After every row comes roughly how far along a hidden order it lies, from 0 to 12.
In the rows, 100 means zero.
92	105	102	98	117	82	74	96	101	82	26	95	111	104	79	106	99
6
90	136	113	119	101	106	106	81	93	90	86	104	105	121	150	76	11
8
89	119	109	105	109	109	89	90	102	93	54	105	118	115	133	105	56
12
105	127	111	86	108	89	55	84	97	98	98	105	91	126	139	80	110
1
92	118	99	107	117	90	109	82	99	94	66	109	122	111	98	113	59
10
98	123	123	81	88	82	79	80	99	90	80	98	84	114	113	82	44
4
91	119	97	79	130	69	100	91	95	88	50	94	117	122	89	90	109
4
92	132	117	74	106	98	77	88	99	100	87	100	99	128	162	77	77
8
106	129	120	94	105	84	19	81	102	97	94	108	96	125	131	86	137
0
102	129	90	129	122	80	99	75	90	88	83	110	119	124	97	90	87
2
99	112	128	77	90	107	19	94	107	94	64	97	80	111	149	85	104
5
91	129	124	72	111	70	67	84	103	95	54	100	117	125	105	100	121
7
107	137	107	125	107	94	69	74	94	93	104	114	103	126	135	80	86
0
84	125	95	109	122	102	129	92	95	92	53	104	128	118	126	93	40
12
94	117	103	100	117	72	96	84	98	86	50	100	118	115	78	101	85
5
89	127	124	66	109	71	83	85	105	97	57	100	117	119	105	101	107
8

Part 2:
106	112	90	76	99	115	132	118	82	84	72	100	120	111	105	100	92	95	96	70	108
12
96	128	104	94	80	93	31	104	98	101	138	112	123	110	81	90	100	84	96	60	97
6
90	120	110	95	92	101	45	81	82	71	76	86	88	112	109	111	142	136	132	103	105
1
95	132	99	81	79	109	65	127	108	106	92	73	64	97	88	102	132	114	106	74	98
9
95	119	107	96	88	92	32	84	86	83	105	98	116	132	127	119	132	104	93	36	72
3
101	123	105	92	82	87	48	97	96	103	140	116	128	112	86	89	88	80	94	73	94
6
98	127	97	79	81	111	78	132	108	98	60	75	78	97	99	109	128	104	104	75	88
10
110	125	100	129	106	102	63	75	72	79	46	91	99	106	108	108	129	130	123	136	119
1
97	128	105	118	96	108	22	85	71	69	65	85	95	118	112	115	150	136	125	85	97
1
103	124	104	119	102	106	62	82	76	72	43	83	83	103	102	105	123	125	124	127	126
0
95	126	107	104	94	101	37	81	79	72	76	87	99	115	113	115	148	144	123	89	93
1
96	128	105	100	86	94	31	93	90	92	116	106	132	137	112	101	91	68	88	53	84
5
93	128	99	66	87	119	92	142	98	73	68	80	85	121	111	105	123	96	92	61	90
11
92	130	106	94	84	96	24	92	89	89	114	102	127	139	119	105	107	69	86	29	79
4
106	114	99	69	81	93	105	117	119	115	93	85	76	87	92	103	124	116	104	110	101
9

Part 3:
98	101	97	86	100	99	98	98	103	104	101	101	101	101	99	105	96	104	100	100	99	175	101	99	96	99	97	100	98	111	98	91	97	98	97	98	103	90	103	101	96
5
101	101	99	115	100	98	103	101	107	98	96	94	102	102	107	108	99	96	104	98	98	83	98	98	95	111	97	99	90	87	95	96	88	102	103	100	104	104	96	100	98
12
98	101	99	98	99	99	98	100	101	104	110	108	101	99	99	100	96	100	101	102	98	170	103	99	104	94	99	100	103	97	103	92	95	95	94	101	105	98	106	100	98
6
98	100	101	106	100	91	102	100	103	102	97	89	100	101	98	98	100	106	96	98	99	88	101	100	98	99	96	103	102	79	97	103	99	101	108	100	98	95	103	100	100
0
95	99	98	123	100	93	98	99	102	105	106	96	100	98	108	98	108	105	87	99	101	83	103	100	122	96	99	104	94	67	92	105	131	99	106	98	106	92	106	98	97
3
106	101	100	98	100	99	98	93	92	107	106	104	98	102	100	97	97	111	95	100	102	133	102	103	120	96	102	100	104	107	100	111	119	103	104	98	97	99	99	101	101
0
103	100	98	90	102	108	97	94	92	102	101	110	98	101	100	100	100	103	99	100	102	120	99	102	109	97	105	98	99	127	97	101	121	101	95	92	100	98	93	99	100
8
98	102	98	101	99	100	98	96	99	108	101	111	101	98	109	102	99	95	97	100	98	133	101	97	115	95	104	100	92	87	102	101	108	100	105	104	107	103	99	100	98
11
100	98	101	97	100	100	99	99	99	103	108	102	98	97	94	92	100	108	95	102	100	166	103	103	108	95	99	101	110	103	101	97	109	95	95	100	99	94	111	100	102
1
